Here is a tiny trained network, its code and every weight. The questions are about switching its units off for an input and a target symbol, where a switched-off unit gives its printed mean instead of its output.

import numpy as np


def w(rows, s, z=0):
    codes = np.array(rows[::2]) - 128.0
    scale = np.full(codes.shape[1], s)
    scale[-1] = z or s
    return codes * scale


def norm(h):
    return h / np.sqrt((h * h).mean(-1, keepdims=True) + 1e-5)


def f(y):
    return y / 2 * (1 + np.tanh(0.7978845608 * (y + 0.044715 * y**3)))


def softmax(a):
    e = np.exp(a - a.max(-1, keepdims=True))
    return e / e.sum(-1, keepdims=True)


def log_softmax(a):
    a = a - a.max(-1, keepdims=True)
    return a - np.log(np.exp(a).sum(-1, keepdims=True))


def net(x, mask):
    ids = ['αγδεζηθξπστψω'.index(c) for c in x.split()]
    T = len(ids)
    res = E[ids] + P[:T]
    r = norm(res)
    for j in range(3):
        rows = slice(3 * j, 3 * j + 3)
        q, k, v = (r @ M[0][rows].T for M in (Q, K, V))
        z = softmax(np.where(np.tri(T) > 0, q @ k.T / 3**0.5, -1e9)) @ v
        o = O[0][rows]
        res = res + np.where(mask[j], z, o[:, -1]) @ o[:, :-1]
    y = f(norm(res) @ A[0][:, :-1].T + A[0][:, -1])
    res = res + np.where(mask[3:7], y, B[0][:, -1]) @ B[0][:, :-1]
    return log_softmax(norm(res)[-1] @ U[:, :-1].T + U[:, -1])


Q, K, V, O, A, B = {}, {}, {}, {}, {}, {}
E = w([
[186,203,154,125,129],'α',
[157,180,92,182,170],'γ',
[176,129,107,85,142],'δ',
[144,74,135,42,12],'ε',
[52,97,52,186,177],'ζ',
[144,91,116,190,133],'η',
[180,212,195,189,150],'θ',
[30,98,47,198,145],'ξ',
[88,88,161,196,164],'π',
[96,118,193,174,7],'σ',
[105,186,64,73,77],'τ',
[8,114,50,177,12],'ψ',
[147,75,104,203,68],'ω',
],0.015)
P = w([
[188,24,56,158,77],'0',
[175,93,119,174,152],'1',
[128,168,163,216,81],'2',
[105,124,141,231,125],'3',
[67,123,147,230,134],'4',
[89,95,118,255,182],'5',
],0.0053)
Q[0] = w([
[177,167,74,129,110],'H0',
[64,139,116,60,143],'H0',
[114,136,49,172,155],'H0',
[131,122,183,167,135],'H1',
[196,231,133,98,191],'H1',
[75,111,47,135,154],'H1',
[155,198,109,124,163],'H2',
[141,246,34,198,129],'H2',
[174,118,109,136,97],'H2',
],0.012)
K[0] = w([
[78,65,123,109,123],'H0',
[115,177,38,105,132],'H0',
[34,143,165,119,63],'H0',
[163,110,166,175,144],'H1',
[212,248,161,120,195],'H1',
[77,137,131,103,190],'H1',
[60,197,138,122,139],'H2',
[50,188,82,177,43],'H2',
[124,167,133,224,104],'H2',
],0.013)
V[0] = w([
[164,152,215,171,42],'H0',
[161,1,107,77,182],'H0',
[37,169,120,207,108],'H0',
[147,26,184,147,49],'H1',
[182,228,231,115,161],'H1',
[111,104,73,76,146],'H1',
[121,207,51,109,185],'H2',
[200,115,233,196,232],'H2',
[164,223,134,119,124],'H2',
],0.0096)
O[0] = w([
[148,167,167,62,180,176],'H0',
[205,118,110,246,167,133],'H0',
[59,151,118,139,128,226],'H0',
[164,173,202,179,123,196],'H1',
[26,115,102,137,147,3],'H1',
[123,184,113,128,181,91],'H1',
[105,2,151,97,137,88],'H2',
[120,141,185,186,209,110],'H2',
[158,90,121,52,165,62],'H2',
],0.0088,0.006)
A[0] = w([
[221,52,255,193,119,254],'N0',
[139,176,81,211,159,93],'N1',
[92,180,97,156,92,52],'N2',
[138,122,202,97,52,166],'N3',
],0.011,0.0023)
B[0] = w([
[150,137,245,105,94,251],'N0',
[80,64,98,112,193,193],'N1',
[122,212,111,132,177,153],'N2',
[193,80,198,155,134,160],'N3',
],0.012,0.011)
U = w([
[216,136,245,191,99,207],'α',
[43,172,249,146,138,137],'γ',
[116,44,129,124,156,8],'δ',
[125,95,58,27,45,157],'ε',
[78,173,77,140,141,141],'ζ',
[99,254,95,69,178,68],'η',
[89,136,114,140,176,31],'θ',
[77,232,58,155,9,125],'ξ',
[76,156,42,169,130,89],'π',
[12,142,105,179,190,96],'σ',
[101,108,45,206,135,75],'τ',
[132,93,111,106,156,7],'ψ',
[126,115,147,54,159,3],'ω',
],0.0072,0.0043)

Each question gives the input, a string of symbols that net reads in full, and the target symbol t.
The units are the heads (3 rows each of Q, K, V and O) and the neurons (one row each of A and B). Each row of codes is followed by its name. A weight is (code - 128) times the scale printed after its matrix; where a second scale follows, it is the last column's (O, A, B and U).
mask holds one flag per unit, heads first, then neurons. A switched-off unit (its flag False) gives its mean, the last column of its rows in O or B, instead of its output. The means were averaged over made-up inputs and are rounded, as every weight is.
A unit's drop is (log p(t) with every unit on - log p(t) with that unit switched off) / (log p(t) with every unit on - log p(t) with every unit switched off).
The circuit of an input: a set's keep is (log p(t) with only the set's units on - log p(t) with every unit switched off) / (log p(t) with every unit on - log p(t) with every unit switched off). Starting from all 7 units, units are removed one at a time, each time the one whose removal leaves the highest keep (on an exact tie, the one counted first), for as long as the keep stays at least 0.8.
circuit, biggest first: the units of the circuit, biggest drop first
unit that matters most: the unit with the biggest drop
k most important neurons: the k neurons with the biggest drops, biggest first
heads that matter: for each layer, one digit per head in row order, 1 if its drop is at least 0.15 and else 0, layers parted by /
drop of u: that unit's drop, to one decimal
input ε π π τ, target ε: heads that matter => 001
input ξ δ γ σ ζ, target η: unit that matters most => H0
input δ σ ζ, target η: heads that matter => 100
input ω η ω σ σ δ, target η: circuit, biggest first => [H0; N0]
input ζ ξ η τ ζ, target ε: circuit, biggest first => [H2; H1]
input θ ψ γ δ ψ α, target ξ: circuit, biggest first => [H2; H1]
input π π η α, target σ: circuit, biggest first => [H1; N0]
input π π ε τ θ, target ε: 2 most important neurons => [N0; N1]
input δ η σ ε τ δ, target ε: heads that matter => 001
input ξ τ ω ψ θ ψ, target ξ: circuit, biggest first => [N0; H2; H1; N2]
input η σ ξ δ, target η: 2 most important neurons => [N0; N1]
input ξ π δ τ α τ, target ε: drop of H2 => 0.6
input η ξ π θ δ, target σ: drop of H1 => 0.6
input θ δ π ξ τ δ, target ε: unit that matters most => H2
input δ π τ γ, target ε: drop of H2 => 0.7
